Below are the code and all the weights of a small trained network. Each question names an input and a class and asks about switching units off, where a switched-off unit gives its printed mean instead of its output.

import numpy as np


def w(rows, s, z=0):
    codes = np.array(rows[::2]) - 128.0
    scale = np.full(codes.shape[1], s)
    scale[-1] = z or s
    return codes * scale


def norm(h):
    return h / np.sqrt((h * h).mean(-1, keepdims=True) + 1e-5)


def f(y):
    return np.maximum(y, 0)


def log_softmax(a):
    a = a - a.max(-1, keepdims=True)
    return a - np.log(np.exp(a).sum(-1, keepdims=True))


def net(x, mask):
    res = np.array(x, float).reshape(1, 5) / 4 @ E
    u = 0
    for l in range(3):
        y = f(norm(res) @ A[l][:, :-1].T + A[l][:, -1])
        res = res + np.where(mask[u : u + 7], y, B[l][:, -1]) @ B[l][:, :-1]
        u += 7
    return log_softmax(norm(res)[-1] @ U[:, :-1].T + U[:, -1])


A, B = {}, {}
E = w([
[145,110,55,146,139],'x0',
[245,100,154,121,99],'x1',
[150,67,166,169,251],'x2',
[158,182,121,92,167],'x3',
[131,209,146,234,127],'x4',
],0.013)
A[0] = w([
[92,95,249,141,76,70],'L0N0',
[184,223,127,69,190,63],'L0N1',
[148,177,143,213,119,25],'L0N2',
[147,86,30,181,121,35],'L0N3',
[173,118,122,138,90,110],'L0N4',
[203,102,151,131,116,3],'L0N5',
[106,32,131,215,59,57],'L0N6',
],0.021,0.0066)
B[0] = w([
[146,190,138,71,174,254],'L0N0',
[170,165,76,85,185,244],'L0N1',
[128,155,102,254,112,237],'L0N2',
[121,216,242,38,160,200],'L0N3',
[150,133,155,133,83,214],'L0N4',
[216,101,187,151,85,210],'L0N5',
[181,147,17,117,185,249],'L0N6',
],0.025,0.0064)
A[1] = w([
[66,101,196,166,114,134],'L1N0',
[5,140,116,135,172,33],'L1N1',
[114,73,97,102,142,4],'L1N2',
[133,23,119,25,123,111],'L1N3',
[153,68,155,178,243,63],'L1N4',
[126,123,47,123,174,52],'L1N5',
[133,166,63,114,60,125],'L1N6',
],0.026,0.0034)
B[1] = w([
[161,100,103,118,154,137],'L1N0',
[253,169,178,151,61,207],'L1N1',
[99,119,125,145,150,153],'L1N2',
[113,183,99,237,141,251],'L1N3',
[55,112,93,57,62,249],'L1N4',
[191,81,135,113,150,255],'L1N5',
[85,63,114,60,127,249],'L1N6',
],0.029,0.0088)
A[2] = w([
[57,252,210,66,176,147],'L2N0',
[83,129,154,163,109,14],'L2N1',
[11,83,142,68,25,60],'L2N2',
[122,201,72,119,177,202],'L2N3',
[47,218,114,242,134,132],'L2N4',
[54,175,101,103,56,253],'L2N5',
[109,123,185,164,142,24],'L2N6',
],0.018,0.0024)
B[2] = w([
[43,252,226,120,139,196],'L2N0',
[138,106,105,139,129,135],'L2N1',
[44,113,96,59,30,181],'L2N2',
[94,94,149,114,215,247],'L2N3',
[104,75,105,224,177,218],'L2N4',
[112,176,36,162,98,199],'L2N5',
[109,101,151,139,151,131],'L2N6',
],0.02,0.011)
U = w([
[172,111,104,73,198,161],'0',
[113,87,83,249,153,142],'1',
[81,115,95,69,43,139],'2',
[232,110,196,140,55,154],'3',
[101,194,199,107,179,124],'4',
[121,76,178,121,140,89],'5',
[61,67,245,159,93,1],'6',
],0.017,0.0099)

Each question gives the input, the list of numbers given to net, and the class t.
The units are the neurons (one row each of A and B). Each row of codes is followed by its name. A weight is (code - 128) times the scale printed after its matrix; where a second scale follows, it is the last column's (A, B and U).
mask holds one flag per neuron, layer by layer. A switched-off neuron (its flag False) gives its mean, the last column of its row in B, instead of its output. The means were averaged over made-up inputs and are rounded, as every weight is.
A unit's drop is (log p(t) with every unit on - log p(t) with that unit switched off) / (log p(t) with every unit on - log p(t) with every unit switched off).
The circuit of an input: a set's keep is (log p(t) with only the set's units on - log p(t) with every unit switched off) / (log p(t) with every unit on - log p(t) with every unit switched off). Starting from the 12 units with the biggest drops (on a tie, the unit counted first), units are removed one at a time, each time the one whose removal leaves the highest keep (on an exact tie, the one counted first), for as long as the keep stays at least 0.8.
circuit, biggest first: the units of the circuit, biggest drop first
top k neurons: the k neurons with the biggest drops, biggest first
k most important neurons of layer l: the k neurons of layer l with the biggest drops, biggest first
input [-1,7,3,-8,5], class 0: circuit, biggest first	[L0N6]
input [-7,6,-3,-6,7], class 1: top 4 neurons	[L0N2, L0N1, L1N5, L0N3]
input [-2,-8,-6,6,0], class 3: circuit, biggest first	[L1N1, L0N5, L0N6, L0N0]
input [-8,-8,-5,0,-6], class 3: top 4 neurons	[L1N1, L0N5, L0N3, L0N1]
input [-3,0,1,-1,-5], class 1: circuit, biggest first	[L0N2, L1N3]
input [7,-5,-3,0,4], class 4: top 2 neurons	[L0N3, L1N5]
input [5,2,0,7,-8], class 1: circuit, biggest first	[L1N3, L0N0]
input [-5,-6,1,-4,2], class 3: top 4 neurons	[L1N1, L0N5, L0N3, L0N1]
input [7,-6,7,-8,-1], class 0: top 3 neurons	[L0N6, L1N5, L0N5]
input [-8,4,-7,-1,-6], class 4: top 4 neurons	[L0N0, L0N2, L1N4, L2N0]
input [-7,-7,8,0,-8], class 1: top 4 neurons	[L1N3, L0N2, L1N6, L0N3]
input [8,3,-4,-2,7], class 4: top 2 neurons	[L0N3, L2N0]
input [7,7,-6,3,-7], class 1: 4 most important neurons of layer 1	[L1N3, L1N5, L1N4, L1N1]
input [8,-7,0,5,0], class 4: circuit, biggest first	[L0N3]
input [-2,0,6,7,8], class 1: top 4 neurons	[L0N2, L0N6, L1N6, L0N0]
input [-8,-5,0,-3,-6], class 4: circuit, biggest first	[L0N0, L2N0]
input [-8,-1,5,8,3], class 0: top 2 neurons	[L0N1, L0N3]
input [-3,-7,3,3,5], class 3: top 4 neurons	[L1N1, L0N5, L1N3, L0N4]
input [6,-8,-3,-8,4], class 0: circuit, biggest first	[L0N6, L1N6]
input [-7,-2,-1,-4,7], class 1: top 3 neurons	[L0N2, L2N4, L0N3]
input [-5,-7,8,3,5], class 2: circuit, biggest first	[L1N4]
input [3,5,-5,0,1], class 2: top 2 neurons	[L1N1, L1N5]
input [-8,7,3,4,-5], class 4: 4 most important neurons of layer 1	[L1N5, L1N1, L1N3, L1N6]
input [-2,3,-7,8,2], class 0: 2 most important neurons of layer 0	[L0N1, L0N3]
input [-5,-3,2,4,-7], class 1: top 2 neurons	[L1N3, L0N2]
input [-6,-7,5,-2,-4], class 3: top 2 neurons	[L1N1, L0N5]
input [6,-4,-3,0,4], class 4: circuit, biggest first	[L0N3]
input [-6,4,-2,-3,-6], class 1: 3 most important neurons of layer 1	[L1N3, L1N6, L1N5]
input [5,5,-2,-4,-4], class 3: 2 most important neurons of layer 1	[L1N4, L1N2]
input [-8,-8,-4,-7,-4], class 3: 4 most important neurons of layer 0	[L0N5, L0N3, L0N1, L0N4]
